Facts:
godrakul μ getru,flafom
skeme μ flalum
bebrovu μ trure
ruzar μ deski
stafi μ terik,nedragin,brovas
trobrol μ britor
brabril μ vipar,tutrim
patan μ tana
vutidem μ dovem
brulum μ fastik
pligu μ dedro
vipar μ brabril
klobrena μ zestol
puvan μ dadri
grupar μ dadri
vaklel μ plekol
fastik μ brulum
sagiste μ trakomu
briru μ lutron
rutruba μ dufi
terik μ nedragin
geski μ grapladrin,bitros
floplo μ vagrim
zegim μ nubras
flabril μ plavol
stabon μ flebrom
zifir μ lukul
drirastir μ skefufla
lize μ dovem
dovem μ vutidem
plekol μ flefar
fatror μ vaklel
koplobam μ stekloskes
siskepel μ beplir
lutron μ skuge
britor μ gaskel
zestol μ klobrena
gurir μ kliston
bitros μ geski,grapladrin
stugrol μ skevin
tutrim μ flamiza
grizekle μ tukle
plavol μ grize
skadra μ vagrim
flides μ breskom
skupli μ gurir
{gomem,fladre,rulor,gidem} Ξ flesukin
{rezoren,dutre,vaklel,flefar,plekol,fatror,gabral,falo} Ξ klele
{detrulir,beplir,pligu,tukle,dramafle,zastal,dedro,siskepel,grizekle} Ξ flatunul
{godrakul,stelunam,flafom,getru,mumer} Ξ noklu
{rinim,trobrol,gaskel,sasun,dever,dreranos,britor,klagres} Ξ treklem
{skeme,klimelas,solen,flalum} Ξ kogunel
{vagrim,floplo,skadra} Ξ stelunam
{muka,nustel} Ξ feketem
{bebrovu,troba,trure,kuro,brigre,trorak,fumistem} Ξ togrik
{ruzar,deski,geski,gurir,bitros,kliston,grapladrin,skupli} Ξ vutoflol
{buvok,plugrok,bredri,nostina,skefufla,drirastir,brores,bebin} Ξ dreranos
{stafi,nedragin,terik,brovas} Ξ sutrol
{feketem,tradak,kogunel,fenor,dodremak,tamam} Ξ deta
{skuge,luzin,briru,grigar,lutron,kluvan} Ξ troba
{zene} Ξ gratre
{brabril,vipar,flamiza,tutrim} Ξ klagres
{nastol,skifel,fiklel,mugem,flabril,sulil,plavol,grize} Ξ rezoren
{patan,tana} Ξ mumer
{vutidem,lize,dovem} Ξ detor
{brulum,fastik} Ξ treflim
{drikegras,tobir,pasti} Ξ gabral
{klobrena,zestol} Ξ pemubru
{pemubru,raskinan,flusim,renin,todril} Ξ gradri
{gipi} Ξ flusim
{dufi,flebrom,detor,giklar,rutruba,klonol,stabon,flatunul} Ξ dritil
{puvan,grupar,dadri,nutro,nagrovil,trabrul} Ξ klonol
{reklu,lotrur,dogro,boguk,fizotak,diske,treflim,skasi} Ξ pazeso
{sagiste,trakomu,fliton} Ξ rinim
{breskom,flides} Ξ reklu
{zuzaskik,dramol,fina} Ξ fladre
{skevin,zifir,kluken,stugrol,lukul,radan} Ξ falo
{trupor} Ξ gidem
{stekloskes,stusta,koplobam} Ξ gomem
{zegim,nubras} Ξ dever
{gratre} Ξ pitu
{kudam} Ξ dogro
θ d <- detrulir,skuge,plugrok,nastol,tradak,klimelas,tukle,zuzaskik,mugem,dramol,solen,rulor,nostina,trakomu,terik,stusta,pasti,grigar,zestol,todril,nagrovil,lukul,grapladrin,tamam
θ b <- godrakul,zene,patan,vutidem,pligu,drikegras,vipar,klobrena,lotrur,skifel,sagiste,dramafle,deski,skevin,briru,stekloskes,kuro,brigre,zifir,lize,trorak,flafom,tana,plekol,grizekle,fina,dodremak,radan,bebin
θ a <- skeme,vagrim,bebrovu,stafi,trobrol,gaskel,brabril,brulum,gipi,sasun,dufi,trure,grupar,vaklel,fastik,bredri,nedragin,dadri,fiklel,trupor,boguk,flamiza,fizotak,zegim,skefufla,flabril,stabon,flalum,fliton,nustel,dovem,getru,fatror,dedro,koplobam,siskepel,kluken,nubras,lutron,fumistem,sulil,gurir,kliston,trabrul,flides,fenor,brovas,skasi,brores,grize,skupli
θ c <- muka,beplir,ruzar,buvok,luzin,dutre,puvan,flefar,breskom,flebrom,tobir,giklar,rutruba,geski,floplo,drirastir,nutro,zastal,diske,renin,britor,kluvan,bitros,stugrol,tutrim,plavol,skadra,kudam
Ψ e <- gomem,rezoren,beplir,troba,patan,vutidem,tradak,klimelas,gipi,dufi,tukle,reklu,vaklel,lotrur,skifel,skevin,trupor,solen,raskinan,giklar,flusim,rutruba,geski,dever,togrik,skefufla,flatunul,fliton,klele,trorak,flafom,dreranos,zastal,kogunel,siskepel,kluken,nubras,noklu,todril,bitros,tutrim,skadra,flides,brores,radan,kudam,mumer,tamam
Ψ g <- detrulir,godrakul,muka,buvok,zene,nastol,pligu,vipar,trure,grupar,stelunam,deski,briru,detor,treklem,trakomu,flamiza,pasti,flalum,nustel,nutro,grigar,fatror,lutron,zestol,gurir,kluvan,klagres,kliston,fina,deta,brovas,bebin
Ψ i <- rinim,ruzar,brabril,pemubru,puvan,dritil,breskom,dogro,dramol,rulor,nostina,floplo,kuro,getru,plekol,gidem,fumistem,gabral,falo,stugrol,skasi
Ψ f <- skeme,bebrovu,stafi,feketem,skuge,trobrol,luzin,plugrok,gaskel,dutre,pitu,brulum,drikegras,flefar,fastik,sagiste,dramafle,fiklel,mugem,flesukin,boguk,klonol,flabril,stabon,brigre,zifir,vutoflol,lize,dovem,tana,diske,gradri,koplobam,sulil,britor,nagrovil,grapladrin,trabrul,dodremak,grize,skupli,pazeso,sutrol
Ψ h <- vagrim,klobrena,sasun,zuzaskik,fladre,bredri,flebrom,nedragin,dadri,tobir,stekloskes,terik,stusta,fizotak,zegim,drirastir,gratre,dedro,renin,treflim,grizekle,plavol,lukul,fenor
[detrulir,vagrim,beplir,ruzar,trobrol,luzin,dutre,brulum,pligu,klimelas,gipi,flefar,lotrur,fastik,sagiste,dramafle,zuzaskik,briru,fiklel,mugem,solen,tobir,giklar,geski,floplo,zegim,flabril,drirastir,fliton,nustel,dovem,flafom,tana,zastal,diske,lutron,britor,zestol,kluvan,stugrol,lukul,fina,grapladrin,bebin,skupli,tamam] κ j
[godrakul,muka,stafi,zene,plugrok,brabril,drikegras,tradak,tukle,skifel,breskom,bredri,dramol,trupor,rutruba,boguk,stusta,stabon,pasti,lize,nutro,plekol,dedro,kluken,nubras,gurir,skadra,trabrul,flides,fenor,dodremak,brores,kudam] κ k
[skeme,bebrovu,skuge,gaskel,patan,puvan,trure,deski,skevin,flebrom,trakomu,terik,flamiza,fizotak,skefufla,brigre,zifir,flalum,koplobam,siskepel,renin,sulil,todril,grizekle,plavol,brovas,radan] κ l
[buvok,nastol,vutidem,vipar,klobrena,sasun,dufi,grupar,vaklel,nedragin,dadri,rulor,nostina,stekloskes,kuro,trorak,getru,grigar,fatror,fumistem,bitros,kliston,tutrim,nagrovil,skasi,grize] κ m

Known rows:
[ -9 -66 -27  18  14  35  28  -2 -14  -3   1 -23  45  25   2   1  -5  42
  13  19 -28 -19   6  18   2 -15  33 -16  35] : trobrol
[ -3 -40  -9  11 -13  27  24 -14   1 -10   9 -35  24 -11  -4  10   3  44
  12  11   1 -18   7  -5 -12  -1   4 -32  35] : siskepel
[-12 -43 -16  20  -5  21  11   8  -2  -4  18 -27  21 -17   2   9   8  27
  25   9 -17 -37  24 -14  11 -32   3 -13  48] : flides
[-28 -67  12 -12  29  46  23 -25  15 -26   1   3  -9  30  12  13  -8  51
  29  -1   1  24 -13  28   2  -3  11 -29  46] : dadri
[ -3 -63 -34  21 -13 -12 -15  13 -23  -2  -4  -6  16 -18   7   8   7  38
 -11   6 -17 -33  23  -7   8  -5  -2   7  40] : lize
[ -3 -62 -21  -9  23  30  14 -23  -6  -5 -19   6  -2   4  -1  -7   0  52
   4   8 -38  26   5   9   7   2  27 -14  25] : kuro
[-24 -66 -28  12  10  -8  -9   9  -7 -12   5   0  -9 -13  11   8   6  38
  -9  -5 -23 -19  22  -1  28  -3   3  12  53] : dodremak
[ -3 -60 -50  28  -2 -16 -12  20 -21  -8  -1  -5  14 -20   8   6   0  40
  -5  15 -44 -43  18   1  14  -6  -5   9  46] : godrakul
[  2 -66 -19   0   4  18  17 -23 -18  16 -19  17 -11  -1  23 -19   3  49
   8   5 -55  21  19   0  14  13  13  -7  25] : geski
[-10 -82 -43   8  14  18  11  -8 -23   4  -9  23 -11   4  15  -7 -21  56
 -12  18 -59  12   7  24  11  21   5   1  33] : kluvan
[  0 -74 -12  -2  -1  21  16 -25 -18  24 -12  17 -20   1   9 -11  -6  49
   0  -3 -35  24  10   1  -1  13   1  -4  23] : zastal
[-10 -78 -40   1  18  28  10 -19 -28   9 -18  19 -17  11  17  -4  -5  64
 -10  21 -49  13  30   8  26  14  10   8  32] : dutre
[ -9 -55 -40 -61   6  35   2 -31 -55   0  13  68 -15 -95 -10  32   0  37
 -30  -3 -25  24  56  25   0  50  40   1  76] : terik
[  3 -68 -32 -14  15  12   6 -23 -22  12 -28  30 -15 -10   8 -22   5  55
 -16   2 -59  35   9   1  14  22  23   6  19] : rulor
[  8 -71 -22 -41  32  29  -9 -16 -19   1 -46  34   8  -4  18 -40   7  31
  -9  34 -30  43   1   8   6   9  -2  10  35] : fladre
[  5 -82 -39 -39  36  25  -4  -5 -25  -3 -40  19   5   8  14 -41   6  36
 -26  29 -33  34   4  11   6  15   5  19  36] : feketem
[  9 -75 -25 -48  30  28   2 -14 -20   6 -38  21  -3  -3   5 -49  12  31
 -10  23 -38  47   1  -3   4   6   6  15  32] : mumer
[  6 -70 -19 -42  38  22   7 -12 -15  13 -35  20   7  -4   9 -56  15  18
 -10  15 -48  42  -1   5   6   9  19  18  34] : dever
[ 12 -75 -23 -45  32  27   0 -12 -18   7 -36  22  -5  -2   8 -50  13  27
  -8  23 -40  44   1  -2   3   4   3  12  33] : raskinan
[  2 -86 -51 -39  35  18  -5   4 -29  -9 -34  19   1   8   7 -41  -4  38
 -24  37 -50  30 -11  21   1  15  -7  14  37] : deta

Rows:
No name comes twice in this set of rows, the named rows included.
[-19 -47  -4  22   2   6  13  16   3 -14  18 -28  15   0  20   0  12  25
  37  -5 -23 -29  23   1  18 -26  12 -12  60] -> brabril
[-21 -79 -21  -9  36  20   6 -13  -5 -16 -11  12 -18  18  12   1  -2  55
  -5  -3 -27  20  -1  21  23   7  20   1  39] -> tana
[-42 -72 -42 -56  29  62  32  -7 -35 -45  64   5 -16 -50 -28  54 -16  45
 -14   2  -3  -5  21  53 -11  12  40 -22 102] -> brovas
[ -9 -78   1 -11   8  22  13 -29  -6  15  -5  23 -41   5  19 -10  -5  47
  -2 -18 -33  38   8  11   9  15  -2  -5  34] -> beplir
[-35 -76 -22  -1  41  42  28  -2   2 -37  13 -14  -3  36   2  11 -16  60
   8  10 -27   8 -19  42   8  -1  19 -23  47] -> kliston
[-35 -62 -29  27  15  11   6  20   0 -31  27 -22   2   1   9  16  -9  37
  13   8 -19 -37   5  16  17 -15  -4  -7  66] -> gurir
[ -4 -67 -13  -4  12  16  27 -20 -10  12 -24  16 -12  10  31 -31   4  49
  11  -7 -62  35  13  17  14  21  26  -8  31] -> tutrim
[-22 -53  -5  -3   8  10   1 -30  -1  -2  -8  23 -32 -14  34  -5  -8  48
  -5 -10 -25  26  11  12  14  45  -9  -9  42] -> flebrom
[-32 -57 -36  -5  28   3   6  -1   0 -38   5  -6 -22  -4  14   3  -9  58
 -14   1 -35   9  -8  27  21  24   4  -5  50] -> deski
[  5 -61 -21  14   8  18  11 -26 -25  27 -22  32  25 -12  25 -16 -11  35
   3  17 -58   6  23   8  10  15  24   1  28] -> drirastir
[-12 -80 -28   7  19  15  16 -16 -24  11 -13  13  -2  10  27 -13  -7  41
  -8   6 -59  14  19  20  21  21  24   5  39] -> britor
[ -3 -60 -16  -7  24  32   7 -24  -3  -3 -25  25   8   1   7  -3   0  50
  11  16 -30  21   2  10  10   6  22 -14  29] -> klobrena
[-32 -45 -12  17  14  27  11   1   6 -17  23 -23  -9 -17   7  14  15  37
  26   8 -13 -25  29 -16  25 -33  -1 -12  60] -> kluken
[-13 -58 -23  26 -10  10   1  11 -11  -8  11 -30  23  -3   0  21   0  32
   8   9   0 -44  18   2   2 -18  -4  -9  49] -> stabon

Now the same elements, written a new way:
Known rows:
[ 23  -1   7   5   9  -4 -12 -21  -5  25 -20  11   8 -13  -7 -11  -4  13
  17 -21   1  -9  -4   9 -12  27  -8 -22 -14  13] : dreranos
[ 17  -2  16  15  -1  -1 -22  -7  17  -2 -11 -12  11 -15  -6   2  -1  24
  40 -12  15  27   4  22 -11  67 -27 -16 -85  -5] : buvok
[ 18 -19 -14 -11  16   0 -16 -14  -7  -2   3  34  32  10 -22   6 -19  -8
  -5  -3 -13   5  15  -6 -15 -37   0 -15  13   0] : brores
[ 14  -2   5   1  26  -4 -24 -25   3   9 -22  -1   3 -14 -11  -9   3   8
  10  -8   2 -13 -12  21  -9  12   6 -14   1 -10] : vutoflol
[-22  -7  23  18   1   0 -17 -21  -2  21  11 -33   1  -7 -10  -6  11   1
  34 -13   2  10  14  10 -15  48 -30 -14 -64   1] : ruzar
[-16  -8 -11 -11  17   2 -45 -27   3 -12  20 -11   6  -1  -9   9  -6   8
   2 -11  13   9  12  11   0 -18 -22  -6  10 -26] : drikegras
[-12 -31 -10  11  17   5 -17 -30  -1 -13  32  -1  19  -1 -28   5 -11 -25
 -12  26 -30 -14  22  -1 -10 -63   9  -3 -10 -19] : flabril
[ -2 -16 -12 -23  28  -4  -2  -9  -5 -22  25  43  47  28 -28   5   2  -7
   3   2 -11  20   8 -20 -15 -17  -4 -12  28 -14] : detrulir
[ 15  -1   6  -1  25  -4 -23 -25   3   8 -24   1   4 -15 -10  -8   2   7
  10  -7   0 -13 -11  21  -9  11   7 -13   2 -10] : sutrol
[  3  -3   9  -6  29   1 -16 -12   7  21 -50  21   0  -4 -20  -4   9   5
  14   6  -7  -4 -18  27 -12  16  13 -12  25 -14] : klonol
[ -7   2  15  -1   9  -5 -47 -15  -3  18  -4 -47   9  -7   1  -2   3   9
  27 -30  16  19  11  27 -14  40 -23 -18 -62  -2] : tobir
[  0   7  15   8  15  -2  -5  -7  13  -2 -41   9  -2  -7 -17 -10   9  20
  36 -14   1  19  -8  19 -16  62 -19  -4 -25 -13] : flebrom
[-24  -8  24  20   3   2 -12 -22  -3  16  13 -33  -4  -9 -13  -8  11  -2
  34 -10  -3  10  18   7 -16  45 -29 -14 -71   2] : floplo
[-27 -22   3  61   1  20  21 -25  29 -26  56  11 -14 -14 -32   3  -3   5
  17  27 -30  -1  26 -29   2  16 -45 -12 -59 -10] : vipar
[ 10 -12 -18   1  23   1 -12 -21  13 -34  -2  41  19  -3 -29   4 -16   1
 -11  13 -20  -5   3   3  -6 -39  10   3  23 -27] : skuge
[-12  -1 -12   1  14   2 -21 -26  15 -28   2  21   4  -6 -17   4  -8  20
   4  -2   6   6   4   7   0  -3 -19   4  14 -32] : brigre
[-31 -13  20  23   8   3 -27 -36   3   9   8 -53  -8 -18  -9 -10   9  -4
  28  -1   0  -3  17  21 -12  23 -22 -10 -68 -18] : britor
[ -3   0 -12  11  -1   3 -11 -25   6 -10   6  27   8  -7 -15   2 -15  24
  10 -16   6   9  12  -6  -3  11 -28  -7  -3  -7] : skevin
[-20  -4  -4 -13   8   2 -30 -16  -4  -3  23   5  21  15 -15  11  -3   8
  12 -15   8  31  17  -4  -6   5 -30 -13  -4  -9] : fina
[ 13   2  14  -3  20  -3   2  -7   0  22 -25  35  12   1 -20  -7  10   9
  21  -5  -9   3 -16   5 -14  40   0 -20   9   6] : detor

Rows:
No name comes twice in this set of rows, the named rows included.
[-19  -9  -8  26   4   7 -10 -36  16 -26  25  14  -9 -19 -20  -1 -10  11
   4   8  -7 -12  13  -2   3 -10 -23   7  -9 -27] -> zifir
[-28 -26   1  46  24  21  15 -28   5 -16  48   7  -1   8 -47  -5  -2 -27
  -6  32 -61  -1  35 -42 -11 -35 -20 -21 -25  -2] -> zestol
[ -4 -21  -9  35  12   8  24 -21  12 -28  28  46   2 -10 -40  -2 -11  -8
  -6  23 -43 -19  13 -23  -7 -29  -5   5  -3  -9] -> terik
[-21  -8 -10 -14  22   3 -40 -25   5 -18  13   1   6   4 -14   9  -4   7
   5  -7  12  13   9   9  -2 -11 -21  -4  20 -30] -> dodremak
[-23 -64   6   9   0 -14 -19   0 -35  34  82  80  30  12 -12  14 -14   4
  16 107  35 -86  29 -24 -24  -7  52  70 -21 -72] -> dovem
[-12  -7 -10  -6   6   4 -27 -23  -3   4  18   8  11   5  -7   7 -10  13
  10 -20  15  16  18  -4  -5   2 -37 -16   4  -5] -> skifel
[-30 -15   0  26   3  11  -4 -28   1  -6  58   1 -10  -6 -22   2  -3  -3
   9   0 -15  -4  25 -19   0  -1 -39  -9 -23  -1] -> plekol
[ -6 -27 -10   9  15   2  -8 -15  -4  -7  33  13  25   5 -28   8  -9 -21
 -10  13 -29  -8  22  -7 -13 -43   2  -5  -7  -5] -> zegim
[ 12 -26 -11   5  24   7   8  11  25 -21 -18  61  24  14 -41  21  -9  -4
   2  33 -31  15   0   6 -14 -20  10  -2   8 -18] -> dadri
[ -4 -11  -9   8   7   4 -12  -5  22 -25  22  28  16   0 -16  17  -8  22
  18  -3   7  23   8   1  -2  24 -32  -6 -25 -16] -> kuro
[  0 -21 -11 -22  35   5 -21  -6   5  -8 -27  44  23  20 -36  14  -5 -15
  -8  21 -22  11   1  14 -15 -49  18  -4  52 -24] -> trabrul
[ 26 -20 -14   8   7   2  -8  -4  15 -25  23  41  34   1 -23  17 -21   7
   0  14 -13  11  11  -3  -6 -13  -6 -10 -24  -8] -> nastol

